Below are the code and all the weights of a small trained network. Each question names an input and a class and asks about switching units off, where a switched-off unit gives its printed mean instead of its output.

import numpy as np


def w(rows, s, z=0):
    codes = np.array(rows[::2]) - 128.0
    scale = np.full(codes.shape[1], s)
    scale[-1] = z or s
    return codes * scale


def norm(h):
    return h / np.sqrt((h * h).mean(-1, keepdims=True) + 1e-5)


def f(y):
    return y / 2 * (1 + np.tanh(0.7978845608 * (y + 0.044715 * y**3)))


def log_softmax(a):
    a = a - a.max(-1, keepdims=True)
    return a - np.log(np.exp(a).sum(-1, keepdims=True))


def net(x, mask):
    res = np.array(x, float).reshape(1, 6) / 4 @ E
    u = 0
    for l in range(4):
        y = f(norm(res) @ A[l][:, :-1].T + A[l][:, -1])
        res = res + np.where(mask[u : u + 7], y, B[l][:, -1]) @ B[l][:, :-1]
        u += 7
    return log_softmax(norm(res)[-1] @ U[:, :-1].T + U[:, -1])


A, B = {}, {}
E = w([
[128,128,127,126,129],'x0',
[137,72,152,245,182],'x1',
[130,111,3,170,116],'x2',
[128,131,127,127,128],'x3',
[209,128,136,130,113],'x4',
[128,126,128,130,131],'x5',
],0.0018)
A[0] = w([
[101,82,3,86,109,1],'L0N0',
[101,141,141,174,48,43],'L0N1',
[128,130,129,126,132,131],'L0N2',
[114,132,123,194,68,91],'L0N3',
[135,135,142,135,130,144],'L0N4',
[125,132,129,152,106,118],'L0N5',
[132,123,127,99,155,142],'L0N6',
],0.00073,0.00082)
B[0] = w([
[144,136,2,113,97,1],'L0N0',
[134,108,76,94,166,42],'L0N1',
[128,129,131,130,127,132],'L0N2',
[135,110,88,88,163,86],'L0N3',
[125,129,143,128,132,148],'L0N4',
[128,121,118,114,139,116],'L0N5',
[127,139,143,145,113,145],'L0N6',
],0.00092,0.00039)
A[1] = w([
[113,90,77,223,108,1],'L1N0',
[99,187,206,50,56,84],'L1N1',
[132,122,122,118,142,119],'L1N2',
[107,160,173,86,83,99],'L1N3',
[117,139,3,71,85,46],'L1N4',
[130,129,125,123,137,125],'L1N5',
[126,127,131,132,121,132],'L1N6',
],0.0034,0.00085)
B[1] = w([
[127,145,79,8,198,148],'L1N0',
[141,90,5,127,214,252],'L1N1',
[126,129,133,123,120,124],'L1N2',
[137,104,54,130,183,173],'L1N3',
[81,184,223,205,69,175],'L1N4',
[128,127,129,127,124,127],'L1N5',
[129,128,126,130,133,130],'L1N6',
],0.0026,0.0015)
A[2] = w([
[128,128,128,129,128,127],'L2N0',
[52,130,159,190,100,73],'L2N1',
[114,167,222,4,103,1],'L2N2',
[137,149,76,70,106,208],'L2N3',
[128,132,130,128,129,125],'L2N4',
[117,104,73,207,148,168],'L2N5',
[104,94,216,156,202,136],'L2N6',
],0.0034,0.00093)
B[2] = w([
[128,128,128,126,127,128],'L2N0',
[113,158,79,1,111,132],'L2N1',
[142,69,12,229,158,157],'L2N2',
[120,94,186,187,150,200],'L2N3',
[128,126,126,129,126,127],'L2N4',
[142,156,154,18,151,201],'L2N5',
[76,128,159,92,54,250],'L2N6',
],0.0031,0.0012)
A[3] = w([
[216,192,137,158,8,12],'L3N0',
[76,144,99,142,100,115],'L3N1',
[73,99,130,50,228,124],'L3N2',
[46,96,13,82,225,6],'L3N3',
[214,154,55,161,112,104],'L3N4',
[243,62,164,152,178,160],'L3N5',
[254,93,55,140,191,52],'L3N6',
],0.0034,0.0015)
B[3] = w([
[170,7,109,179,116,134],'L3N0',
[129,179,125,110,135,132],'L3N1',
[130,51,78,181,149,252],'L3N2',
[253,136,172,229,141,242],'L3N3',
[90,63,156,76,129,159],'L3N4',
[158,214,103,92,116,238],'L3N5',
[17,133,110,27,166,204],'L3N6',
],0.0036,0.0017)
U = w([
[168,100,77,240,207,249],'0',
[124,149,72,2,184,226],'1',
[9,87,208,144,141,54],'2',
[203,185,219,111,86,54],'3',
[82,248,64,181,52,45],'4',
[150,15,77,124,23,53],'5',
],0.011,0.0016)

Each question gives the input, the list of numbers given to net, and the class t.
The units are the neurons (one row each of A and B). Each row of codes is followed by its name. A weight is (code - 128) times the scale printed after its matrix; where a second scale follows, it is the last column's (A, B and U).
mask holds one flag per neuron, layer by layer. A switched-off neuron (its flag False) gives its mean, the last column of its row in B, instead of its output. The means were averaged over made-up inputs and are rounded, as every weight is.
A unit's drop is (log p(t) with every unit on - log p(t) with that unit switched off) / (log p(t) with every unit on - log p(t) with every unit switched off).
The circuit of an input: a set's keep is (log p(t) with only the set's units on - log p(t) with every unit switched off) / (log p(t) with every unit on - log p(t) with every unit switched off). Starting from the 12 units with the biggest drops (on a tie, the unit counted first), units are removed one at a time, each time the one whose removal leaves the highest keep (on an exact tie, the one counted first), for as long as the keep stays at least 0.8.
units of the circuit, in order: the units of the circuit, biggest drop first
unit that matters most: the unit with the biggest drop
top k neurons: the k neurons with the biggest drops, biggest first
top k neurons in layer l: the k neurons of layer l with the biggest drops, biggest first
input [5,-8,7,-1,-2,-6], class 4: units of the circuit, in order : [L1N4]
input [-8,0,-7,-8,3,-2], class 1: top 3 neurons in layer 1 : [L1N4; L1N1; L1N3]
input [8,1,7,6,8,7], class 1: top 2 neurons in layer 2 : [L2N6; L2N5]
input [5,-8,3,-4,-7,-5], class 4: units of the circuit, in order : [L1N4; L3N6]
input [-3,0,-7,7,1,-3], class 1: units of the circuit, in order : [L3N3; L1N1]
input [-8,-6,7,0,8,-4], class 5: top 2 neurons : [L3N0; L1N4]
input [-7,-1,8,0,6,8], class 5: top 4 neurons : [L3N0; L1N1; L1N4; L1N3]
input [7,-6,1,1,6,4], class 5: top 3 neurons : [L3N0; L1N4; L1N0]
input [-7,-2,-6,0,1,-8], class 1: top 2 neurons : [L3N6; L3N5]
input [-1,-4,6,-3,2,-4], class 5: top 2 neurons in layer 3 : [L3N0; L3N5]
input [-7,-1,-2,-5,-1,-8], class 0: top 2 neurons in layer 3 : [L3N3; L3N2]
input [-1,4,0,6,-2,8], class 2: units of the circuit, in order : [L1N1; L3N3]
input [-8,-1,1,6,2,4], class 5: top 2 neurons : [L3N0; L3N3]
input [6,2,-1,-2,8,-2], class 3: units of the circuit, in order : [L3N2]
input [-3,-8,4,3,-7,2], class 4: units of the circuit, in order : [L1N4; L3N6]
input [-1,8,0,2,4,5], class 3: top 4 neurons : [L1N1; L2N2; L1N3; L2N6]
input [0,-6,3,4,0,-4], class 4: top 2 neurons : [L1N4; L3N2]
input [-6,-1,5,2,-6,-4], class 4: top 2 neurons : [L1N4; L1N1]
input [-5,-8,5,5,1,-6], class 5: top 2 neurons : [L3N0; L3N5]
input [7,-3,8,-4,-1,-5], class 4: units of the circuit, in order : [L1N4]
input [-5,0,4,-8,-5,2], class 4: top 4 neurons : [L1N4; L1N1; L2N2; L1N3]
input [-3,4,-1,-7,8,3], class 3: top 2 neurons in layer 3 : [L3N5; L3N2]
input [2,3,1,-1,1,4], class 1: top 4 neurons : [L3N3; L1N4; L1N0; L3N0]
input [4,1,5,5,6,-8], class 1: top 4 neurons : [L2N6; L1N0; L3N6; L3N3]
input [0,-6,6,-3,-1,-2], class 4: top 2 neurons : [L1N4; L3N2]
input [-3,-5,5,1,-7,-1], class 4: top 2 neurons : [L1N4; L3N6]
input [-1,0,-5,6,-3,8], class 0: unit that matters most : L1N4
input [-4,-8,2,-6,-2,7], class 4: top 2 neurons in layer 1 : [L1N4; L1N0]
input [-8,-3,2,-8,8,-8], class 5: top 2 neurons in layer 3 : [L3N0; L3N3]
input [5,0,5,5,6,1], class 5: top 3 neurons in layer 1 : [L1N1; L1N4; L1N3]
